Here is a tiny trained network, its code and every weight. The questions are about switching its units off for an input and a class, where a switched-off unit gives its printed mean instead of its output.

import numpy as np


def w(rows, s, z=0):
    codes = np.array(rows[::2]) - 128.0
    scale = np.full(codes.shape[1], s)
    scale[-1] = z or s
    return codes * scale


def norm(h):
    return h / np.sqrt((h * h).mean(-1, keepdims=True) + 1e-5)


def f(y):
    return y / 2 * (1 + np.tanh(0.7978845608 * (y + 0.044715 * y**3)))


def log_softmax(a):
    a = a - a.max(-1, keepdims=True)
    return a - np.log(np.exp(a).sum(-1, keepdims=True))


def net(x, mask):
    res = np.array(x, float).reshape(1, 2) / 4 @ E
    u = 0
    for l in range(4):
        y = f(norm(res) @ A[l][:, :-1].T + A[l][:, -1])
        res = res + np.where(mask[u : u + 3], y, B[l][:, -1]) @ B[l][:, :-1]
        u += 3
    return log_softmax(norm(res)[-1] @ U[:, :-1].T + U[:, -1])


A, B = {}, {}
E = w([
[129,72,2,247],'x0',
[239,180,112,204],'x1',
],0.0023)
A[0] = w([
[84,109,96,191,131],'0.n0',
[8,85,101,74,254],'0.n1',
[104,93,146,99,172],'0.n2',
],0.012,0.003)
B[0] = w([
[158,18,44,104,196],'0.n0',
[38,181,182,199,254],'0.n1',
[142,254,199,95,158],'0.n2',
],0.0071,0.008)
A[1] = w([
[151,156,184,34,2],'1.n0',
[158,93,162,52,65],'1.n1',
[203,103,2,182,46],'1.n2',
],0.0074,0.004)
B[1] = w([
[48,79,152,57,134],'1.n0',
[102,194,235,32,107],'1.n1',
[83,254,65,20,254],'1.n2',
],0.0049,0.0043)
A[2] = w([
[124,232,1,99,5],'2.n0',
[88,124,242,126,101],'2.n1',
[230,53,56,216,14],'2.n2',
],0.0059,0.0028)
B[2] = w([
[114,200,89,97,254],'2.n0',
[184,196,170,93,239],'2.n1',
[183,19,253,200,156],'2.n2',
],0.0064,0.0023)
A[3] = w([
[213,233,21,2,137],'3.n0',
[188,173,218,9,136],'3.n1',
[144,26,62,32,5],'3.n2',
],0.0073,0.0024)
B[3] = w([
[149,234,70,11,255],'3.n0',
[137,31,143,141,198],'3.n1',
[153,255,255,146,156],'3.n2',
],0.007,0.0062)
U = w([
[57,214,188,193,254],'0',
[223,67,180,41,218],'1',
[246,22,171,212,115],'2',
[156,62,68,149,2],'3',
[175,79,76,162,2],'4',
[153,53,66,147,2],'5',
[38,57,41,232,174],'6',
[165,229,42,71,250],'7',
],0.011,0.0069)

Each question gives the input, the list of numbers given to net, and the class t.
The units are the neurons (one row each of A and B). Each row of codes is followed by its name. A weight is (code - 128) times the scale printed after its matrix; where a second scale follows, it is the last column's (A, B and U).
mask holds one flag per neuron, layer by layer. A switched-off neuron (its flag False) gives its mean, the last column of its row in B, instead of its output. The means were averaged over made-up inputs and are rounded, as every weight is.
A unit's drop is (log p(t) with every unit on - log p(t) with that unit switched off) / (log p(t) with every unit on - log p(t) with every unit switched off).
The circuit of an input: a set's keep is (log p(t) with only the set's units on - log p(t) with every unit switched off) / (log p(t) with every unit on - log p(t) with every unit switched off). Starting from all 12 units, units are removed one at a time, each time the one whose removal leaves the highest keep (on an exact tie, the one counted first), for as long as the keep stays at least 0.8.
circuit, biggest first: the units of the circuit, biggest drop first
most important unit: the unit with the biggest drop
k most important neurons: the k neurons with the biggest drops, biggest first
top k neurons in layer l: the k neurons of layer l with the biggest drops, biggest first
drop when u is switched off: that unit's drop, to one decimal
input [8,-2], class 6: circuit, biggest first => [3.n0]
input [4,-7], class 0: 2 most important neurons => [0.n1; 0.n2]
input [-1,0], class 1: 4 most important neurons => [0.n1; 1.n2; 3.n1; 2.n0]
input [-8,-1], class 1: 3 most important neurons => [0.n1; 3.n1; 1.n2]
input [3,-1], class 6: 3 most important neurons => [3.n0; 0.n2; 2.n1]
input [7,-2], class 6: 2 most important neurons => [3.n0; 0.n2]
input [-3,1], class 1: 3 most important neurons => [0.n1; 1.n2; 3.n1]
input [-4,4], class 1: 2 most important neurons => [0.n1; 0.n0]
input [-7,-1], class 1: 2 most important neurons => [0.n1; 3.n1]
input [2,-1], class 6: top 2 neurons in layer 0 => [0.n0; 0.n1]
input [3,-7], class 0: 2 most important neurons => [0.n1; 0.n2]
input [1,-1], class 6: 3 most important neurons => [0.n0; 3.n0; 3.n2]
input [5,-6], class 6: drop when 1.n2 is switched off => 0.1
input [-2,3], class 2: drop when 2.n0 is switched off => 0.0
input [2,-4], class 0: drop when 0.n1 is switched off => 0.5
input [8,-8], class 6: most important unit => 0.n0
